Here is a tiny trained network, its code and every weight. The questions are about switching its units off for an input and a target symbol, where a switched-off unit gives its printed mean instead of its output.

import numpy as np


def w(rows, s, z=0):
    codes = np.array(rows[::2]) - 128.0
    scale = np.full(codes.shape[1], s)
    scale[-1] = z or s
    return codes * scale


def f(y):
    return np.maximum(y, 0)


def softmax(a):
    e = np.exp(a - a.max(-1, keepdims=True))
    return e / e.sum(-1, keepdims=True)


def log_softmax(a):
    a = a - a.max(-1, keepdims=True)
    return a - np.log(np.exp(a).sum(-1, keepdims=True))


def net(x, mask):
    ids = ['αβγεζηθλμξπστφψω'.index(c) for c in x.split()]
    T = len(ids)
    res = E[ids] + P[:T]
    q, k, v = (res @ M[0].T for M in (Q, K, V))
    z = softmax(np.where(np.tri(T) > 0, q @ k.T / 2**0.5, -1e9)) @ v
    res = res + np.where(mask[0], z, O[0][:, -1]) @ O[0][:, :-1]
    y = f(res @ A[0][:, :-1].T + A[0][:, -1])
    res = res + np.where(mask[1:9], y, B[0][:, -1]) @ B[0][:, :-1]
    return log_softmax(res[-1] @ U[:, :-1].T + U[:, -1])


Q, K, V, O, A, B = {}, {}, {}, {}, {}, {}
E = w([
[160,64,91,79,49],'α',
[161,128,137,177,77],'β',
[107,104,102,109,144],'γ',
[87,94,119,125,254],'ε',
[208,51,144,163,126],'ζ',
[142,124,189,98,146],'η',
[217,180,97,115,148],'θ',
[93,143,143,134,153],'λ',
[120,94,181,122,179],'μ',
[95,107,138,71,139],'ξ',
[131,94,112,71,114],'π',
[112,47,117,139,125],'σ',
[117,136,117,149,106],'τ',
[162,83,82,152,103],'φ',
[146,164,141,121,148],'ψ',
[140,67,157,111,98],'ω',
],0.029)
P = w([
[49,101,141,121,2],'0',
[71,104,131,107,31],'1',
[84,101,125,98,40],'2',
[105,111,133,104,55],'3',
[112,104,130,104,70],'4',
[117,117,130,111,99],'5',
[127,109,129,101,107],'6',
[127,109,132,106,129],'7',
],0.0056)
Q[0] = w([
[151,90,121,211,117],'H0',
[182,249,62,91,175],'H0',
],0.014)
K[0] = w([
[173,69,142,114,117],'H0',
[201,245,215,34,17],'H0',
],0.012)
V[0] = w([
[126,57,174,136,42],'H0',
[129,114,53,142,254],'H0',
],0.0055)
O[0] = w([
[89,9,115,101,16,253],'H0',
[87,65,141,165,253,171],'H0',
],0.0041,0.0027)
A[0] = w([
[81,142,129,139,201,82],'N0',
[2,139,179,126,118,75],'N1',
[105,158,28,79,99,51],'N2',
[119,137,145,45,85,63],'N3',
[51,142,177,110,164,254],'N4',
[147,122,197,107,199,80],'N5',
[85,98,98,114,147,86],'N6',
[20,225,92,75,86,194],'N7',
],0.015,0.0037)
B[0] = w([
[131,116,151,69,83,187],'N0',
[117,70,116,173,159,214],'N1',
[87,161,84,183,127,192],'N2',
[130,142,185,151,151,219],'N3',
[203,136,105,187,141,255],'N4',
[84,146,113,118,111,229],'N5',
[99,166,148,149,133,197],'N6',
[130,150,115,4,137,192],'N7',
],0.021,0.0085)
U = w([
[70,169,193,118,110,193],'α',
[55,66,149,126,99,55],'β',
[125,132,162,116,183,72],'γ',
[150,118,119,185,132,183],'ε',
[180,87,98,90,131,62],'ζ',
[68,152,69,151,151,66],'η',
[136,113,51,149,40,37],'θ',
[130,99,211,98,74,161],'λ',
[112,107,102,75,67,252],'μ',
[172,151,153,134,7,171],'ξ',
[138,134,140,128,92,102],'π',
[95,173,150,178,49,117],'σ',
[173,175,212,167,115,112],'τ',
[179,191,100,164,94,75],'φ',
[177,164,164,84,83,220],'ψ',
[186,76,140,104,55,113],'ω',
],0.011,0.004)

Each question gives the input, a string of symbols that net reads in full, and the target symbol t.
The units are the heads (2 rows each of Q, K, V and O) and the neurons (one row each of A and B). Each row of codes is followed by its name. A weight is (code - 128) times the scale printed after its matrix; where a second scale follows, it is the last column's (O, A, B and U).
mask holds one flag per unit, heads first, then neurons. A switched-off unit (its flag False) gives its mean, the last column of its rows in O or B, instead of its output. The means were averaged over made-up inputs and are rounded, as every weight is.
A unit's drop is (log p(t) with every unit on - log p(t) with that unit switched off) / (log p(t) with every unit on - log p(t) with every unit switched off).
The circuit of an input: a set's keep is (log p(t) with only the set's units on - log p(t) with every unit switched off) / (log p(t) with every unit on - log p(t) with every unit switched off). Starting from all 9 units, units are removed one at a time, each time the one whose removal leaves the highest keep (on an exact tie, the one counted first), for as long as the keep stays at least 0.8.
circuit, biggest first: the units of the circuit, biggest drop first
most important unit: the unit with the biggest drop
top k neurons: the k neurons with the biggest drops, biggest first
drop of u: that unit's drop, to one decimal
input τ γ μ τ η π π, target α: circuit, biggest first -> (N4 N3)
input β ω τ α η, target τ: top 4 neurons -> (N3 N7 N0 N4)
input ζ λ ψ ω, target λ: circuit, biggest first -> (N4 N3 N2)
input μ η ζ β γ ζ γ τ, target μ: circuit, biggest first -> (N4 N7 N3)
input ω μ ξ σ ε ψ, target ψ: most important unit -> N1
input η φ ψ, target ψ: circuit, biggest first -> (N7 N1 H0)
input μ α ξ, target γ: circuit, biggest first -> (N7 N3 N1 N0)
input σ β η, target τ: top 3 neurons -> (N3 N7 N4)
input γ τ ξ μ, target ε: top 3 neurons -> (N4 N7 N1)
input γ π π, target α: drop of N2 -> 0.1
input γ α γ ω ξ, target γ: drop of N5 -> 0.0
input π ψ α τ, target μ: drop of N4 -> 0.3
input β σ μ, target ε: drop of N7 -> 0.2
input η η ω, target λ: top neuron -> (N4)
